Below are the code and all the weights of a small trained network. Each question names an input and a class and asks about switching units off, where a switched-off unit gives its printed mean instead of its output.

import numpy as np


def w(rows, s, z=0):
    codes = np.array(rows[::2]) - 128.0
    scale = np.full(codes.shape[1], s)
    scale[-1] = z or s
    return codes * scale


def f(y):
    return y / 2 * (1 + np.tanh(0.7978845608 * (y + 0.044715 * y**3)))


def log_softmax(a):
    a = a - a.max(-1, keepdims=True)
    return a - np.log(np.exp(a).sum(-1, keepdims=True))


def net(x, mask):
    res = np.array(x, float).reshape(1, 6) / 4 @ E
    y = f(res @ A[0][:, :-1].T + A[0][:, -1])
    res = res + np.where(mask, y, B[0][:, -1]) @ B[0][:, :-1]
    return log_softmax(res[-1] @ U[:, :-1].T + U[:, -1])


A, B = {}, {}
E = w([
[137,88,34],'x0',
[149,54,191],'x1',
[128,80,166],'x2',
[23,93,150],'x3',
[96,45,194],'x4',
[253,146,167],'x5',
],0.0065)
A[0] = w([
[155,195,165,204],'N1',
[143,184,3,213],'N2',
[174,127,161,255],'N3',
[148,136,60,119],'N4',
[160,50,167,209],'N5',
[136,224,111,253],'N6',
],0.012,0.0033)
B[0] = w([
[252,165,38,193],'N1',
[103,77,98,253],'N2',
[173,168,141,199],'N3',
[129,30,132,164],'N4',
[178,114,155,217],'N5',
[138,129,65,224],'N6',
],0.012,0.0067)
U = w([
[96,144,158,2],'0',
[152,212,203,102],'1',
[64,66,48,118],'2',
[167,221,41,140],'3',
[1,89,235,232],'4',
[162,40,184,224],'5',
[146,50,88,35],'6',
],0.0093,0.0058)

Each question gives the input, the list of numbers given to net, and the class t.
The units are the neurons (one row each of A and B). Each row of codes is followed by its name. A weight is (code - 128) times the scale printed after its matrix; where a second scale follows, it is the last column's (A, B and U).
mask holds one flag per neuron, in row order. A switched-off neuron (its flag False) gives its mean, the last column of its row in B, instead of its output. The means were averaged over made-up inputs and are rounded, as every weight is.
A unit's drop is (log p(t) with every unit on - log p(t) with that unit switched off) / (log p(t) with every unit on - log p(t) with every unit switched off).
The circuit of an input: a set's keep is (log p(t) with only the set's units on - log p(t) with every unit switched off) / (log p(t) with every unit on - log p(t) with every unit switched off). Starting from all 6 units, units are removed one at a time, each time the one whose removal leaves the highest keep (on an exact tie, the one counted first), for as long as the keep stays at least 0.8.
circuit, biggest first: the units of the circuit, biggest drop first
most important unit: the unit with the biggest drop
k most important neurons: the k neurons with the biggest drops, biggest first
drop when u is switched off: that unit's drop, to one decimal
input [-2,-8,-7,-1,-5,-6], class 2: circuit, biggest first => (N2)
input [5,-3,7,1,-6,2], class 2: 2 most important neurons => (N2 N5)
input [5,-4,3,3,-7,4], class 2: circuit, biggest first => (N2 N4)
input [4,-6,-2,-6,-4,0], class 6: 2 most important neurons => (N4 N2)
input [5,7,-6,-7,-6,-2], class 2: circuit, biggest first => (N2 N5)
input [6,8,-2,-6,-7,-8], class 2: circuit, biggest first => (N2 N1)
input [7,2,-7,7,4,-6], class 4: 3 most important neurons => (N1 N6 N2)
input [-8,3,-6,-7,3,-4], class 3: circuit, biggest first => (N1 N4)
input [0,5,2,0,-2,7], class 1: 4 most important neurons => (N2 N3 N6 N4)
input [3,-5,-8,0,0,3], class 6: 2 most important neurons => (N4 N2)
input [-2,-6,-8,7,-8,2], class 2: 2 most important neurons => (N2 N4)
input [3,2,-2,4,1,3], class 1: 2 most important neurons => (N2 N4)
input [-7,5,2,-4,-2,0], class 3: 2 most important neurons => (N1 N4)
input [8,-1,-7,2,8,-6], class 4: most important unit => N1
input [4,-7,-1,6,-6,4], class 2: drop when N2 is switched off => 0.3
input [7,-7,-8,-8,3,6], class 6: drop when N4 is switched off => 0.7
input [-1,1,1,8,-1,-5], class 4: drop when N1 is switched off => 0.3
